Below are the code and all the weights of a small trained network. Each question names an input and a class and asks about switching units off, where a switched-off unit gives its printed mean instead of its output.

import numpy as np


def w(rows, s, z=0):
    codes = np.array(rows[::2]) - 128.0
    scale = np.full(codes.shape[1], s)
    scale[-1] = z or s
    return codes * scale


def f(y):
    return np.maximum(y, 0)


def log_softmax(a):
    a = a - a.max(-1, keepdims=True)
    return a - np.log(np.exp(a).sum(-1, keepdims=True))


def net(x, mask):
    res = np.array(x, float).reshape(1, 4) / 4 @ E
    y = f(res @ A[0][:, :-1].T + A[0][:, -1])
    res = res + np.where(mask, y, B[0][:, -1]) @ B[0][:, :-1]
    return log_softmax(res[-1] @ U[:, :-1].T + U[:, -1])


A, B = {}, {}
E = w([
[188,198,79,39,152,154,115,174,133,17],'x0',
[204,65,222,139,49,188,71,127,106,63],'x1',
[254,132,150,68,119,107,199,95,84,199],'x2',
[80,61,234,41,140,116,161,223,152,141],'x3',
],0.0098)
A[0] = w([
[165,220,83,93,106,151,138,188,148,79,126],'neuron 1',
[97,193,112,118,224,71,218,160,184,169,61],'neuron 2',
[111,133,76,128,176,92,164,81,124,118,51],'neuron 3',
[95,87,146,94,137,163,143,148,124,164,77],'neuron 4',
[106,162,77,131,189,60,154,96,109,165,65],'neuron 5',
[102,57,129,208,88,146,128,68,115,216,142],'neuron 6',
[94,88,208,37,139,90,170,201,151,146,104],'neuron 7',
[95,85,187,203,157,123,131,87,126,196,135],'neuron 8',
[172,203,66,240,130,137,122,7,66,99,96],'neuron 9',
[182,136,108,128,120,138,163,95,100,149,95],'neuron 10',
[196,151,130,89,122,117,171,91,85,173,98],'neuron 11',
[202,121,152,56,127,97,202,96,75,155,53],'neuron 12',
[46,127,113,182,115,145,106,169,183,65,97],'neuron 13',
[76,92,192,42,144,139,176,182,109,139,100],'neuron 14',
[172,85,203,126,72,215,94,106,100,88,66],'neuron 15',
[87,163,86,94,233,117,163,154,178,135,84],'neuron 16',
[161,93,144,142,77,177,101,137,199,133,4],'neuron 17',
[218,147,151,107,148,119,221,124,83,173,89],'neuron 18',
[102,34,168,99,152,104,166,201,183,118,114],'neuron 19',
[180,223,78,1,201,189,103,198,135,51,140],'neuron 20',
[156,100,166,125,85,170,104,141,104,79,70],'neuron 21',
[83,119,141,157,149,138,71,134,194,84,80],'neuron 22',
[171,164,133,195,106,152,80,109,110,140,85],'neuron 23',
[95,135,132,141,143,162,113,133,150,117,61],'neuron 24',
[85,152,97,125,168,52,219,143,133,125,81],'neuron 25',
[110,65,144,176,116,115,136,126,144,194,95],'neuron 26',
[131,160,142,72,177,162,144,136,152,81,119],'neuron 27',
[82,120,160,206,104,92,181,128,129,224,123],'neuron 28',
[185,147,174,79,103,117,183,121,88,169,79],'neuron 29',
[181,33,188,147,76,167,89,114,68,49,63],'neuron 30',
[55,128,91,190,140,175,58,184,214,76,96],'neuron 31',
],0.0088,0.0037)
B[0] = w([
[191,63,66,40,112,117,144,104,222,163,199],'neuron 1',
[123,226,232,148,183,112,39,81,147,130,212],'neuron 2',
[118,201,181,124,125,132,71,85,124,115,165],'neuron 3',
[96,118,110,109,75,152,135,94,139,88,158],'neuron 4',
[88,136,188,136,144,141,94,91,142,108,187],'neuron 5',
[208,82,92,60,135,157,126,153,193,140,201],'neuron 6',
[48,211,49,116,59,236,208,131,119,49,216],'neuron 7',
[196,6,90,68,101,131,122,147,192,147,193],'neuron 8',
[56,224,46,121,22,255,200,122,128,31,226],'neuron 9',
[64,130,92,159,137,95,146,177,91,127,164],'neuron 10',
[96,87,125,165,157,93,174,205,33,161,185],'neuron 11',
[102,84,124,177,137,56,159,184,62,151,196],'neuron 12',
[118,59,105,176,175,44,150,212,37,136,193],'neuron 13',
[84,214,70,158,57,216,166,134,144,55,201],'neuron 14',
[134,183,214,135,162,118,45,89,139,123,201],'neuron 15',
[118,162,217,137,152,97,78,83,134,155,198],'neuron 16',
[133,148,159,117,165,125,119,113,98,131,152],'neuron 17',
[108,75,139,234,172,81,195,178,68,141,198],'neuron 18',
[78,182,67,120,69,195,167,105,115,83,199],'neuron 19',
[212,19,93,29,133,117,121,133,204,177,253],'neuron 20',
[131,127,216,155,172,141,81,75,128,180,176],'neuron 21',
[103,109,132,177,133,67,175,176,71,198,173],'neuron 22',
[85,198,104,107,100,166,110,110,138,77,164],'neuron 23',
[117,85,115,181,133,101,157,101,102,118,145],'neuron 24',
[141,181,213,145,154,139,61,53,127,202,189],'neuron 25',
[203,58,116,58,136,151,143,124,192,141,176],'neuron 26',
[203,92,86,76,111,115,110,96,151,105,174],'neuron 27',
[221,79,127,54,150,127,96,150,199,150,198],'neuron 28',
[74,138,88,152,163,50,143,160,95,163,185],'neuron 29',
[112,180,217,157,203,136,51,56,151,161,209],'neuron 30',
[118,73,119,210,138,41,206,187,59,155,207],'neuron 31',
],0.0066,0.016)
U = w([
[214,33,89,40,115,117,102,141,229,140,243],'0',
[60,195,57,136,62,204,140,126,132,53,177],'1',
[86,68,124,206,141,16,140,206,43,146,70],'2',
[114,176,254,141,153,108,26,61,153,141,2],'3',
],0.011,0.0009)

Each question gives the input, the list of numbers given to net, and the class t.
The units are the neurons (one row each of A and B). Each row of codes is followed by its name. A weight is (code - 128) times the scale printed after its matrix; where a second scale follows, it is the last column's (A, B and U).
mask holds one flag per neuron, in row order. A switched-off neuron (its flag False) gives its mean, the last column of its row in B, instead of its output. The means were averaged over made-up inputs and are rounded, as every weight is.
A unit's drop is (log p(t) with every unit on - log p(t) with that unit switched off) / (log p(t) with every unit on - log p(t) with every unit switched off).
most important unit: the unit with the biggest drop
k most important neurons: the k neurons with the biggest drops, biggest first
drop when u is switched off: that unit's drop, to one decimal
input [6,8,4,0], class 3: most important unit => neuron 30
input [-6,5,-7,-6], class 2: 2 most important neurons => [neuron 31; neuron 13]
input [-5,3,-5,0], class 0: 2 most important neurons => [neuron 6; neuron 8]
input [0,-4,8,-7], class 2: 4 most important neurons => [neuron 18; neuron 11; neuron 12; neuron 7]
input [-2,1,-6,6], class 1: 4 most important neurons => [neuron 7; neuron 19; neuron 14; neuron 18]
input [0,5,3,4], class 3: 4 most important neurons => [neuron 9; neuron 30; neuron 15; neuron 21]
input [3,0,8,7], class 2: 2 most important neurons => [neuron 12; neuron 18]
input [4,6,3,5], class 3: 3 most important neurons => [neuron 30; neuron 9; neuron 15]
input [7,-6,-8,-7], class 2: 3 most important neurons => [neuron 31; neuron 13; neuron 22]
input [-6,-8,-3,7], class 3: 4 most important neurons => [neuron 2; neuron 25; neuron 9; neuron 16]
input [0,5,-7,7], class 1: 2 most important neurons => [neuron 7; neuron 19]
input [0,6,5,3], class 3: 2 most important neurons => [neuron 30; neuron 15]
input [1,8,4,-6], class 3: 2 most important neurons => [neuron 30; neuron 15]
input [2,-4,-5,1], class 2: most important unit => neuron 31
input [-7,0,8,4], class 2: 4 most important neurons => [neuron 18; neuron 12; neuron 20; neuron 29]
input [4,-7,5,8], class 1: drop when neuron 7 is switched off => 1.2
input [-6,-7,1,7], class 1: drop when neuron 19 is switched off => 0.6
input [4,1,-6,3], class 2: drop when neuron 31 is switched off => 0.2
